Below is a small trained network, with its code and all its weights. Each question gives an input and a target symbol and asks what happens when units are switched off, that is, made to give their printed mean instead of their output.

import numpy as np


def w(rows, s, z=0):
    codes = np.array(rows[::2]) - 128.0
    scale = np.full(codes.shape[1], s)
    scale[-1] = z or s
    return codes * scale


def f(y):
    return np.maximum(y, 0)


def softmax(a):
    e = np.exp(a - a.max(-1, keepdims=True))
    return e / e.sum(-1, keepdims=True)


def log_softmax(a):
    a = a - a.max(-1, keepdims=True)
    return a - np.log(np.exp(a).sum(-1, keepdims=True))


def net(x, mask):
    ids = ['αδεζηλπτ'.index(c) for c in x.split()]
    T = len(ids)
    res = E[ids] + P[:T]
    u = 0
    for l in range(2):
        q, k, v = (res @ M[l].T for M in (Q, K, V))
        z = softmax(np.where(np.tri(T) > 0, q @ k.T / 2**0.5, -1e9)) @ v
        res = res + np.where(mask[u], z, O[l][:, -1]) @ O[l][:, :-1]
        u += 1
        y = f(res @ A[l][:, :-1].T + A[l][:, -1])
        res = res + np.where(mask[u : u + 16], y, B[l][:, -1]) @ B[l][:, :-1]
        u += 16
    return log_softmax(res[-1] @ U[:, :-1].T + U[:, -1])


Q, K, V, O, A, B = {}, {}, {}, {}, {}, {}
E = w([
[166,207,167,223,92,163,160,155,72,155,186],'α',
[172,128,114,120,239,123,68,99,117,208,197],'δ',
[123,33,117,62,89,163,103,170,117,189,145],'ε',
[38,128,70,215,92,189,221,186,214,140,39],'ζ',
[189,135,145,63,163,124,164,43,200,81,189],'η',
[173,111,254,100,147,149,162,89,216,118,134],'λ',
[142,153,108,31,190,185,125,81,129,24,176],'π',
[127,125,233,59,175,225,124,128,119,56,99],'τ',
],0.0096)
P = w([
[154,101,173,104,123,20,213,171,126,2,182],'0',
[201,175,127,65,135,127,173,203,214,117,135],'1',
[169,170,129,67,136,148,162,180,193,149,127],'2',
[149,154,132,84,129,165,149,158,179,147,149],'3',
[133,137,129,94,131,178,151,132,169,151,148],'4',
[119,122,135,103,128,184,156,117,157,151,156],'5',
[107,121,131,108,128,195,141,106,146,150,165],'6',
[103,110,131,119,129,200,148,87,141,151,171],'7',
[93,105,131,123,130,206,147,78,133,151,173],'8',
[85,97,132,121,129,204,148,72,131,154,177],'9',
[78,91,129,126,131,207,151,58,126,152,184],'10',
[74,79,137,133,134,208,146,52,129,158,189],'11',
[68,62,139,132,143,203,146,42,134,158,185],'12',
],0.0055)
Q[0] = w([
[129,209,131,206,170,3,108,147,122,63,42],'0.h0',
[127,151,94,167,128,18,55,96,77,136,100],'0.h0',
],0.007)
K[0] = w([
[142,100,186,2,167,136,75,82,150,87,116],'0.h0',
[134,28,119,18,197,113,49,80,157,141,123],'0.h0',
],0.0079)
V[0] = w([
[160,255,210,172,18,182,152,114,67,105,114],'0.h0',
[17,81,61,133,20,142,187,155,209,92,39],'0.h0',
],0.005)
O[0] = w([
[72,179,117,48,99,64,73,85,173,110,208,195],'0.h0',
[156,29,68,179,255,46,91,227,117,141,157,254],'0.h0',
],0.0064,0.0029)
A[0] = w([
[128,151,107,101,97,143,93,96,103,200,139,68],'0.n0',
[120,116,86,124,126,96,47,175,93,201,128,102],'0.n1',
[192,141,158,206,139,160,179,169,94,105,108,129],'0.n2',
[143,200,163,92,149,159,136,78,191,87,98,177],'0.n3',
[117,121,34,195,158,173,197,172,101,175,100,155],'0.n4',
[162,97,105,146,148,153,115,154,73,175,72,5],'0.n5',
[110,131,105,104,135,135,116,126,207,130,117,146],'0.n6',
[104,111,147,138,177,148,151,41,90,130,119,56],'0.n7',
[176,122,39,98,176,48,36,107,142,145,191,141],'0.n8',
[149,74,161,136,109,2,92,145,117,137,130,65],'0.n9',
[88,180,50,150,118,163,158,85,156,117,144,149],'0.n10',
[95,58,56,127,161,152,101,202,43,106,84,109],'0.n11',
[153,128,40,153,199,33,137,141,147,86,139,56],'0.n12',
[107,124,148,86,109,134,94,135,158,111,92,140],'0.n13',
[78,93,63,106,118,100,86,144,133,161,120,145],'0.n14',
[107,138,85,247,159,149,211,139,206,143,117,225],'0.n15',
],0.007,0.0017)
B[0] = w([
[145,84,153,143,56,119,95,139,112,159,82,167],'0.n0',
[148,142,136,162,102,190,177,144,141,111,179,200],'0.n1',
[146,197,132,144,149,50,191,254,106,124,151,159],'0.n2',
[102,159,215,128,178,152,148,34,139,80,136,230],'0.n3',
[86,133,88,124,80,137,75,122,196,122,110,223],'0.n4',
[157,128,135,144,95,180,108,127,197,84,131,166],'0.n5',
[105,116,84,117,125,130,164,144,109,137,101,186],'0.n6',
[156,125,190,136,62,160,91,111,144,191,138,159],'0.n7',
[150,157,43,80,130,114,188,204,81,138,171,254],'0.n8',
[72,75,159,104,156,129,173,115,96,194,135,167],'0.n9',
[80,155,180,118,169,147,88,114,100,152,93,174],'0.n10',
[130,123,213,147,125,142,41,81,130,39,117,244],'0.n11',
[115,83,74,107,108,84,56,117,163,68,79,207],'0.n12',
[137,137,116,147,110,122,160,148,123,99,126,166],'0.n13',
[100,107,101,158,104,177,140,131,116,109,176,206],'0.n14',
[90,168,25,120,137,101,142,181,172,216,102,215],'0.n15',
],0.0069,0.0046)
Q[1] = w([
[66,200,117,185,252,145,174,107,124,151,199],'1.h0',
[194,196,144,98,104,156,200,158,139,126,80],'1.h0',
],0.0046)
K[1] = w([
[38,147,141,108,241,36,122,119,80,202,48],'1.h0',
[157,214,155,71,222,60,130,159,105,71,253],'1.h0',
],0.0037)
V[1] = w([
[128,69,136,117,136,151,112,137,94,29,145],'1.h0',
[254,132,221,105,202,84,141,69,38,55,204],'1.h0',
],0.0044)
O[1] = w([
[203,145,142,138,55,113,137,121,128,154,158,140],'1.h0',
[200,133,82,62,81,97,115,254,118,180,96,3],'1.h0',
],0.0076,0.0045)
A[1] = w([
[121,168,134,100,63,109,92,101,107,122,137,1],'1.n0',
[123,127,41,100,145,125,158,205,162,183,122,165],'1.n1',
[147,132,74,125,136,79,254,232,81,167,158,143],'1.n2',
[107,148,143,148,137,147,192,73,134,107,140,176],'1.n3',
[136,164,142,99,155,104,164,153,148,84,108,177],'1.n4',
[118,179,159,126,120,143,91,96,58,125,151,121],'1.n5',
[129,170,48,109,113,76,142,252,134,181,80,79],'1.n6',
[122,150,129,132,165,114,38,155,139,98,86,142],'1.n7',
[90,160,107,130,155,127,120,78,107,197,137,125],'1.n8',
[135,170,84,145,121,138,156,181,156,165,140,181],'1.n9',
[149,118,101,97,109,104,142,204,110,161,84,133],'1.n10',
[169,117,130,136,114,109,192,149,92,162,171,106],'1.n11',
[142,119,91,121,98,123,168,191,22,170,153,152],'1.n12',
[166,122,139,100,93,142,82,99,123,179,97,142],'1.n13',
[167,132,186,107,76,144,128,159,117,161,96,181],'1.n14',
[146,89,44,98,129,91,100,150,67,93,124,82],'1.n15',
],0.0092,0.0031)
B[1] = w([
[158,105,134,154,180,130,90,121,157,171,132,155],'1.n0',
[176,164,134,125,185,123,143,146,154,126,146,214],'1.n1',
[122,32,128,153,74,90,167,81,79,156,71,176],'1.n2',
[111,169,123,92,130,128,169,143,112,120,149,253],'1.n3',
[100,119,170,131,89,106,150,138,91,121,112,192],'1.n4',
[120,93,86,140,132,140,135,121,166,165,121,187],'1.n5',
[80,59,170,148,3,80,158,100,64,93,61,170],'1.n6',
[141,139,157,133,111,104,97,141,105,102,120,171],'1.n7',
[125,106,164,139,86,162,122,113,104,123,152,194],'1.n8',
[137,170,118,112,176,141,126,151,141,113,152,193],'1.n9',
[126,200,132,91,212,118,152,170,145,113,162,159],'1.n10',
[72,152,140,92,122,108,170,151,72,101,121,159],'1.n11',
[95,180,159,88,138,91,187,177,91,70,137,176],'1.n12',
[122,107,138,147,103,149,90,116,148,136,126,181],'1.n13',
[136,123,87,122,129,176,109,108,177,144,154,226],'1.n14',
[186,141,65,123,68,142,130,77,102,89,129,156],'1.n15',
],0.012,0.0059)
U = w([
[82,183,154,65,117,118,231,153,60,91,137,180],'α',
[167,206,99,104,225,163,96,172,212,149,186,143],'δ',
[127,2,126,161,47,172,58,77,148,169,131,188],'ε',
[99,109,106,163,75,57,93,144,163,116,74,77],'ζ',
[169,85,56,144,97,90,160,88,142,150,81,38],'η',
[125,38,133,147,190,74,153,149,144,206,70,82],'λ',
[150,165,72,124,68,107,55,106,73,90,100,2],'π',
[155,120,204,161,143,86,34,170,73,116,106,101],'τ',
],0.0073,0.0037)

Each question gives the input, a string of symbols that net reads in full, and the target symbol t.
The units are the heads (2 rows each of Q, K, V and O) and the neurons (one row each of A and B). Each row of codes is followed by its name. A weight is (code - 128) times the scale printed after its matrix; where a second scale follows, it is the last column's (O, A, B and U).
mask holds one flag per unit, layer by layer, with each layer's heads first. A switched-off unit (its flag False) gives its mean, the last column of its rows in O or B, instead of its output. The means were averaged over made-up inputs and are rounded, as every weight is.
A unit's drop is (log p(t) with every unit on - log p(t) with that unit switched off) / (log p(t) with every unit on - log p(t) with every unit switched off).
The circuit of an input: a set's keep is (log p(t) with only the set's units on - log p(t) with every unit switched off) / (log p(t) with every unit on - log p(t) with every unit switched off). Starting from the 12 units with the biggest drops (on a tie, the unit counted first), units are removed one at a time, each time the one whose removal leaves the highest keep (on an exact tie, the one counted first), for as long as the keep stays at least 0.8.
units of the circuit, in order: the units of the circuit, biggest drop first
k most important neurons: the k neurons with the biggest drops, biggest first
top k neurons in layer l: the k neurons of layer l with the biggest drops, biggest first
drop when u is switched off: that unit's drop, to one decimal
input δ ε ε, target δ: 4 most important neurons : 0.n8, 0.n12, 0.n3, 1.n10
input τ δ η τ τ, target ε: 3 most important neurons : 0.n8, 1.n14, 0.n15
input τ ζ ε η ε δ ε τ, target τ: units of the circuit, in order : 0.h0, 0.n11, 1.n7
input δ ε λ ζ ζ ζ ζ ζ, target ζ: 4 most important neurons : 0.n11, 0.n4, 0.n12, 1.n7
input ε τ λ τ π ζ η, target η: units of the circuit, in order : 0.h0, 0.n8, 1.n15, 1.n2
input ε ε ε λ η α η τ α λ π τ, target δ: top 4 neurons in layer 1 : 1.n6, 1.n2, 1.n3, 1.n0
input τ ζ π, target π: units of the circuit, in order : 0.h0, 1.n15, 0.n12
input α ε α ε α α, target ε: top 2 neurons in layer 1 : 1.n1, 1.n5
input δ π ε α ε η λ α, target δ: units of the circuit, in order : 1.n6, 1.n2, 1.n4
input η ε δ δ ζ δ π α λ λ π ε δ, target α: 3 most important neurons : 0.n8, 0.n11, 1.n12
input π η τ λ τ δ ε ε ε δ ε ζ, target ζ: units of the circuit, in order : 1.n6, 0.h0, 0.n15
input τ δ ζ ε, target ε: 3 most important neurons : 0.n11, 0.n12, 1.n1
input ζ λ ε α ζ, target δ: 3 most important neurons : 0.n15, 1.n1, 1.n6
input δ ε τ δ τ λ ε ε ε τ ε ε τ, target ε: units of the circuit, in order : 0.n8, 1.n12
input ζ τ α δ τ ε ε, target α: 3 most important neurons : 0.n8, 1.n12, 0.n1
input ε ε τ δ ε, target ε: 2 most important neurons : 0.n8, 0.n2
input δ τ λ ε τ α τ ε, target δ: top neuron in layer 0 : 0.n3
input ε ζ λ ε α ε η α ε, target α: top 2 neurons in layer 1 : 1.n12, 1.n14
input ζ ε ε η, target η: top 3 neurons in layer 0 : 0.n12, 0.n8, 0.n11
input ε ε α ε ε α ε ε τ α, target ε: top 2 neurons in layer 1 : 1.n5, 1.n1
input λ ζ ε α η δ λ ζ, target δ: 4 most important neurons : 0.n15, 1.n1, 0.n3, 1.n6
input ε ε τ δ α ε δ δ, target ε: 2 most important neurons : 0.n0, 0.n7
input ε τ π δ, target α: most important neuron : 0.n11
input ε ζ τ λ ε π, target π: drop when 0.n8 is switched off : 0.2
input ε η ζ ε λ, target λ: drop when 1.h0 is switched off : 0.1
input ε π τ ζ δ δ δ τ, target τ: drop when 0.h0 is switched off : 1.0
input δ δ δ λ λ δ λ δ δ ε ε η δ, target ε: drop when 0.h0 is switched off : 6.1
